[[0.089, 2.847, -0.050, -2.811, -1.125, 2.558, -3.397, 0.379, -0.604, -1.698, -2.415, 3.320, 0.293, 1.418, 1.134],
[5.413, 2.555, 0.198, -4.646, 2.633, 2.383, -2.880, 2.518, -0.964, -2.360, -1.066, 2.872, 1.996, 0.459, 0.716],
[0.228, -1.371, 2.897, -5.413, 2.310, 3.952, -1.711, 1.698, -2.291, -4.864, 1.569, 2.170, 2.518, -3.219, 3.441],
[-1.823, -2.228, 1.307, -3.262, -1.753, 1.459, -2.557, 1.579, -3.907, -4.598, 0.152, -0.084, 2.278, -3.500, 2.293],
[1.163, -0.027, 1.553, -3.429, -0.600, 3.983, -2.604, 0.241, -0.400, -3.041, -0.964, 3.251, 1.217, 0.629, 2.537]]
->
[[1.163, -0.027, 1.553, -3.429, -0.600, 3.983, -2.604, 0.241, -0.400, -3.041, -0.964, 3.251, 1.217, 0.629, 2.537],
[-1.823, -2.228, 1.307, -3.262, -1.753, 1.459, -2.557, 1.579, -3.907, -4.598, 0.152, -0.084, 2.278, -3.500, 2.293],
[0.228, -1.371, 2.897, -5.413, 2.310, 3.952, -1.711, 1.698, -2.291, -4.864, 1.569, 2.170, 2.518, -3.219, 3.441],
[5.413, 2.555, 0.198, -4.646, 2.633, 2.383, -2.880, 2.518, -0.964, -2.360, -1.066, 2.872, 1.996, 0.459, 0.716],
[0.089, 2.847, -0.050, -2.811, -1.125, 2.558, -3.397, 0.379, -0.604, -1.698, -2.415, 3.320, 0.293, 1.418, 1.134]]

[[-1.856, 1.257, 0.949, 4.692, 2.298, 1.711, 2.738, -4.578, -1.240],
[-3.825, 4.856, 1.089, 0.966, 0.852, 2.450, 1.563, -3.343, -1.745],
[-0.959, 0.040, 3.868, 3.986, 2.666, 0.692, 1.750, -0.948, 4.679],
[0.571, -0.919, 3.489, 1.501, 1.936, 1.577, -0.699, -0.521, 6.601]]
->
[[0.571, -0.919, 3.489, 1.501, 1.936, 1.577, -0.699, -0.521, 6.601],
[-0.959, 0.040, 3.868, 3.986, 2.666, 0.692, 1.750, -0.948, 4.679],
[-3.825, 4.856, 1.089, 0.966, 0.852, 2.450, 1.563, -3.343, -1.745],
[-1.856, 1.257, 0.949, 4.692, 2.298, 1.711, 2.738, -4.578, -1.240]]

[[-2.438, 1.249, 0.468, -0.358],
[-1.582, 2.158, -2.874, 2.020],
[3.062, -2.046, 0.399, -0.407],
[-4.151, 4.935, -3.998, 3.326],
[2.492, -3.655, 3.576, -2.657],
[-2.371, 2.660, -2.779, 2.572]]
->
[[-2.371, 2.660, -2.779, 2.572],
[2.492, -3.655, 3.576, -2.657],
[-4.151, 4.935, -3.998, 3.326],
[3.062, -2.046, 0.399, -0.407],
[-1.582, 2.158, -2.874, 2.020],
[-2.438, 1.249, 0.468, -0.358]]

[[-2.125, -6.402, 4.832, 4.464, -5.640, -3.665, -1.485],
[-6.125, 1.130, -2.438, -4.653, 4.285, 4.722, -2.024],
[-2.338, 2.048, -0.753, -3.864, 6.415, 4.042, -2.338],
[-0.807, 3.315, 5.447, -4.216, 5.423, -1.450, 3.868],
[4.591, -0.283, 2.734, 3.692, -3.945, -5.051, 3.160],
[3.910, -3.255, 3.474, 6.749, -3.027, -4.906, 5.092],
[1.931, -0.215, 5.432, 1.462, -1.222, -5.242, 2.634],
[1.432, -0.398, -3.786, 2.984, 0.941, 2.349, 3.823],
[0.625, -4.723, 5.048, 3.678, -6.088, -0.580, -4.015],
[-0.830, 1.971, 3.397, -5.260, 5.725, 2.015, -0.784],
[-1.847, -3.934, -2.289, -3.350, -6.129, 4.667, -5.162]]
->
[[-1.847, -3.934, -2.289, -3.350, -6.129, 4.667, -5.162],
[-0.830, 1.971, 3.397, -5.260, 5.725, 2.015, -0.784],
[0.625, -4.723, 5.048, 3.678, -6.088, -0.580, -4.015],
[1.432, -0.398, -3.786, 2.984, 0.941, 2.349, 3.823],
[1.931, -0.215, 5.432, 1.462, -1.222, -5.242, 2.634],
[3.910, -3.255, 3.474, 6.749, -3.027, -4.906, 5.092],
[4.591, -0.283, 2.734, 3.692, -3.945, -5.051, 3.160],
[-0.807, 3.315, 5.447, -4.216, 5.423, -1.450, 3.868],
[-2.338, 2.048, -0.753, -3.864, 6.415, 4.042, -2.338],
[-6.125, 1.130, -2.438, -4.653, 4.285, 4.722, -2.024],
[-2.125, -6.402, 4.832, 4.464, -5.640, -3.665, -1.485]]

[[-2.888, 2.969, 0.676, -4.115, 0.044],
[0.842, -1.327, -3.901, 3.664, 4.992],
[1.468, 1.084, -3.861, 3.578, 2.060],
[0.705, -0.492, -3.510, 4.973, 3.098],
[2.738, 3.419, 0.139, 0.074, 2.209],
[-0.372, -0.658, -3.293, 3.913, 4.316],
[-0.220, -0.067, 1.683, -0.823, 1.404],
[1.426, 0.026, -3.029, 3.453, 4.150],
[4.120, 2.706, -4.484, 4.654, -1.042],
[3.982, 4.343, -0.364, 3.374, -3.169],
[2.031, 2.865, -0.099, -3.887, -3.697]]
->
[[2.031, 2.865, -0.099, -3.887, -3.697],
[3.982, 4.343, -0.364, 3.374, -3.169],
[4.120, 2.706, -4.484, 4.654, -1.042],
[1.426, 0.026, -3.029, 3.453, 4.150],
[-0.220, -0.067, 1.683, -0.823, 1.404],
[-0.372, -0.658, -3.293, 3.913, 4.316],
[2.738, 3.419, 0.139, 0.074, 2.209],
[0.705, -0.492, -3.510, 4.973, 3.098],
[1.468, 1.084, -3.861, 3.578, 2.060],
[0.842, -1.327, -3.901, 3.664, 4.992],
[-2.888, 2.969, 0.676, -4.115, 0.044]]

[[4.768, -5.540, -5.531, 3.675, -1.224, -2.235, 3.133, 1.650, 3.441, 2.031, 1.089, -3.265, -6.837, 3.211, 1.005],
[2.057, -1.572, -0.919, -0.273, 3.247, 1.518, 1.516, 1.680, 0.594, 2.164, 1.973, -0.467, -2.606, 4.868, -0.676],
[-0.023, -0.844, 0.380, 1.667, -4.796, 0.539, 5.393, 5.090, -0.300, 6.649, 4.607, -4.392, -1.618, -1.821, 1.911],
[0.198, 2.710, 2.104, 0.838, -2.648, 1.814, 4.517, 3.931, 0.339, 5.265, 2.477, -1.962, 1.457, -2.960, 2.263]]
->
[[0.198, 2.710, 2.104, 0.838, -2.648, 1.814, 4.517, 3.931, 0.339, 5.265, 2.477, -1.962, 1.457, -2.960, 2.263],
[-0.023, -0.844, 0.380, 1.667, -4.796, 0.539, 5.393, 5.090, -0.300, 6.649, 4.607, -4.392, -1.618, -1.821, 1.911],
[2.057, -1.572, -0.919, -0.273, 3.247, 1.518, 1.516, 1.680, 0.594, 2.164, 1.973, -0.467, -2.606, 4.868, -0.676],
[4.768, -5.540, -5.531, 3.675, -1.224, -2.235, 3.133, 1.650, 3.441, 2.031, 1.089, -3.265, -6.837, 3.211, 1.005]]
